Below is a small trained network, with its code and all its weights. Each question gives an input and a class and asks what happens when units are switched off, that is, made to give their printed mean instead of their output.

import numpy as np


def w(rows, s, z=0):
    codes = np.array(rows[::2]) - 128.0
    scale = np.full(codes.shape[1], s)
    scale[-1] = z or s
    return codes * scale


def f(y):
    return y / 2 * (1 + np.tanh(0.7978845608 * (y + 0.044715 * y**3)))


def log_softmax(a):
    a = a - a.max(-1, keepdims=True)
    return a - np.log(np.exp(a).sum(-1, keepdims=True))


def net(x, mask):
    res = np.array(x, float).reshape(1, 4) / 4 @ E
    y = f(res @ A[0][:, :-1].T + A[0][:, -1])
    res = res + np.where(mask, y, B[0][:, -1]) @ B[0][:, :-1]
    return log_softmax(res[-1] @ U[:, :-1].T + U[:, -1])


A, B = {}, {}
E = w([
[136,104,241,65,172,131,165],'x0',
[79,157,66,76,182,187,79],'x1',
[61,74,162,181,126,252,215],'x2',
[199,129,143,228,208,152,72],'x3',
],0.012)
A[0] = w([
[163,138,177,181,148,159,95,43],'N0',
[139,93,114,111,121,101,91,202],'N1',
[125,95,98,61,117,119,185,60],'N2',
[100,127,127,101,80,106,150,55],'N3',
[135,149,85,165,57,150,115,137],'N4',
[159,146,129,133,155,100,117,181],'N5',
[102,87,66,86,63,122,151,81],'N6',
[58,61,77,215,122,129,154,224],'N7',
[133,110,164,170,99,94,121,90],'N8',
[160,144,72,108,160,74,161,217],'N9',
[139,136,103,89,171,174,106,94],'N10',
[115,175,47,129,55,161,115,4],'N11',
[133,122,112,202,112,140,84,55],'N12',
[79,181,128,75,194,160,114,60],'N13',
[105,151,144,128,143,126,125,95],'N14',
[85,116,123,55,88,128,132,37],'N15',
[85,109,136,128,142,161,136,212],'N16',
[247,125,115,130,176,183,127,51],'N17',
[112,141,120,204,101,76,157,61],'N18',
[124,182,177,94,107,132,156,53],'N19',
[146,97,131,154,194,145,117,82],'N20',
[88,165,95,105,182,174,100,162],'N21',
[151,124,189,116,153,144,100,43],'N22',
[157,117,175,170,80,84,119,122],'N23',
[105,132,127,93,153,157,194,106],'N24',
[153,138,54,99,138,65,117,227],'N25',
[134,111,179,174,63,125,112,124],'N26',
[161,115,161,84,153,132,164,83],'N27',
[88,167,151,111,133,182,51,111],'N28',
[163,136,95,123,202,159,139,52],'N29',
[88,98,140,129,127,149,146,216],'N30',
[144,130,149,100,145,141,135,64],'N31',
[128,116,84,95,174,157,116,85],'N32',
[144,113,185,62,187,156,113,85],'N33',
[158,128,166,93,134,94,86,203],'N34',
[129,102,171,92,162,111,143,107],'N35',
[142,45,142,157,121,66,160,98],'N36',
[167,111,135,157,106,99,205,96],'N37',
[80,97,194,197,121,153,148,189],'N38',
[125,96,135,162,162,144,134,161],'N39',
[186,101,140,127,91,128,148,93],'N40',
[122,103,77,87,160,73,124,158],'N41',
[136,102,168,115,134,117,125,35],'N42',
[112,176,100,169,81,146,121,103],'N43',
[97,130,165,136,173,118,152,135],'N44',
[204,190,171,108,126,79,131,171],'N45',
],0.013,0.0025)
B[0] = w([
[127,135,152,197,55,52,49,207],'N0',
[120,150,146,84,150,181,102,174],'N1',
[189,108,188,157,62,51,61,202],'N2',
[167,159,164,178,42,61,71,190],'N3',
[215,66,48,9,218,174,95,204],'N4',
[81,218,219,113,90,140,88,183],'N5',
[210,125,185,213,84,70,39,228],'N6',
[151,137,214,49,162,195,128,247],'N7',
[47,132,109,140,47,97,190,174],'N8',
[114,214,150,40,152,104,115,201],'N9',
[32,100,119,132,18,119,184,190],'N10',
[151,71,83,79,102,154,104,227],'N11',
[208,113,101,89,73,98,82,197],'N12',
[54,98,78,189,49,142,128,216],'N13',
[79,102,107,107,127,119,128,131],'N14',
[151,125,209,186,39,35,65,218],'N15',
[89,164,155,65,179,126,158,203],'N16',
[187,104,181,182,2,86,76,213],'N17',
[74,44,45,116,115,165,143,182],'N18',
[173,109,72,157,135,56,61,169],'N19',
[176,144,168,121,79,59,22,194],'N20',
[38,115,123,128,102,176,172,231],'N21',
[204,69,40,111,114,107,83,171],'N22',
[21,87,108,133,90,169,161,202],'N23',
[172,130,153,121,110,157,137,203],'N24',
[114,180,129,51,152,176,89,249],'N25',
[53,127,93,139,89,194,167,185],'N26',
[204,86,25,108,169,138,69,177],'N27',
[38,105,130,204,44,130,186,195],'N28',
[120,119,114,199,61,150,110,182],'N29',
[166,159,203,47,159,149,150,199],'N30',
[108,42,70,92,171,137,98,145],'N31',
[61,99,107,194,79,115,180,185],'N32',
[159,42,49,53,177,168,84,208],'N33',
[120,137,200,85,170,185,135,205],'N34',
[104,50,16,51,203,145,85,181],'N35',
[25,126,77,141,128,60,209,194],'N36',
[52,99,103,109,92,138,193,195],'N37',
[142,149,217,67,88,196,153,245],'N38',
[171,195,199,103,132,120,75,183],'N39',
[36,83,64,167,114,151,156,165],'N40',
[57,155,150,83,112,169,148,198],'N41',
[140,68,81,90,138,104,131,152],'N42',
[168,57,78,67,240,147,60,186],'N43',
[164,141,115,42,165,124,89,168],'N44',
[118,143,188,54,100,197,134,232],'N45',
],0.0056,0.012)
U = w([
[1,100,76,174,90,115,192,114],'0',
[226,130,159,184,65,50,110,105],'1',
[200,57,31,93,184,124,131,121],'2',
[120,205,209,80,169,160,161,85],'3',
[131,163,154,127,164,126,160,244],'4',
[170,149,79,215,205,58,195,69],'5',
[143,169,91,209,221,69,195,69],'6',
],0.011)

Each question gives the input, the list of numbers given to net, and the class t.
The units are the neurons (one row each of A and B). Each row of codes is followed by its name. A weight is (code - 128) times the scale printed after its matrix; where a second scale follows, it is the last column's (A, B and U).
mask holds one flag per neuron, in row order. A switched-off neuron (its flag False) gives its mean, the last column of its row in B, instead of its output. The means were averaged over made-up inputs and are rounded, as every weight is.
A unit's drop is (log p(t) with every unit on - log p(t) with that unit switched off) / (log p(t) with every unit on - log p(t) with every unit switched off).
The circuit of an input: a set's keep is (log p(t) with only the set's units on - log p(t) with every unit switched off) / (log p(t) with every unit on - log p(t) with every unit switched off). Starting from the 12 units with the biggest drops (on a tie, the unit counted first), units are removed one at a time, each time the one whose removal leaves the highest keep (on an exact tie, the one counted first), for as long as the keep stays at least 0.8.
circuit, biggest first: the units of the circuit, biggest drop first
top k neurons: the k neurons with the biggest drops, biggest first
drop when u is switched off: that unit's drop, to one decimal
input [2,5,-2,6], class 1: circuit, biggest first -> N17
input [2,6,3,7], class 1: top 2 neurons -> N20, N17
input [-5,-6,-5,6], class 0: top 2 neurons -> N23, N18
input [-8,4,-5,-8], class 1: top 2 neurons -> N6, N15
input [6,-3,-6,5], class 2: top 2 neurons -> N22, N33
input [4,-6,8,-5], class 3: top 2 neurons -> N38, N30
input [-7,5,2,0], class 2: top 2 neurons -> N4, N43
input [5,7,7,6], class 0: top 3 neurons -> N13, N28, N10
input [-7,-4,-2,-8], class 1: top 3 neurons -> N6, N3, N15
input [-6,7,-1,-8], class 1: top 2 neurons -> N6, N15
input [6,-6,4,0], class 0: top 2 neurons -> N36, N37
input [-6,1,4,5], class 2: top 2 neurons -> N4, N43
input [6,-1,5,7], class 1: top 3 neurons -> N0, N17, N20
input [6,-5,-7,1], class 3: circuit, biggest first -> N45
input [7,-6,-2,-4], class 2: top 2 neurons -> N27, N35
input [-1,-1,-1,-1], class 4: drop when N45 is switched off -> 0.1
input [-4,1,5,1], class 3: drop when N7 is switched off -> 0.2
input [-3,5,-7,-2], class 3: drop when N25 is switched off -> 0.1
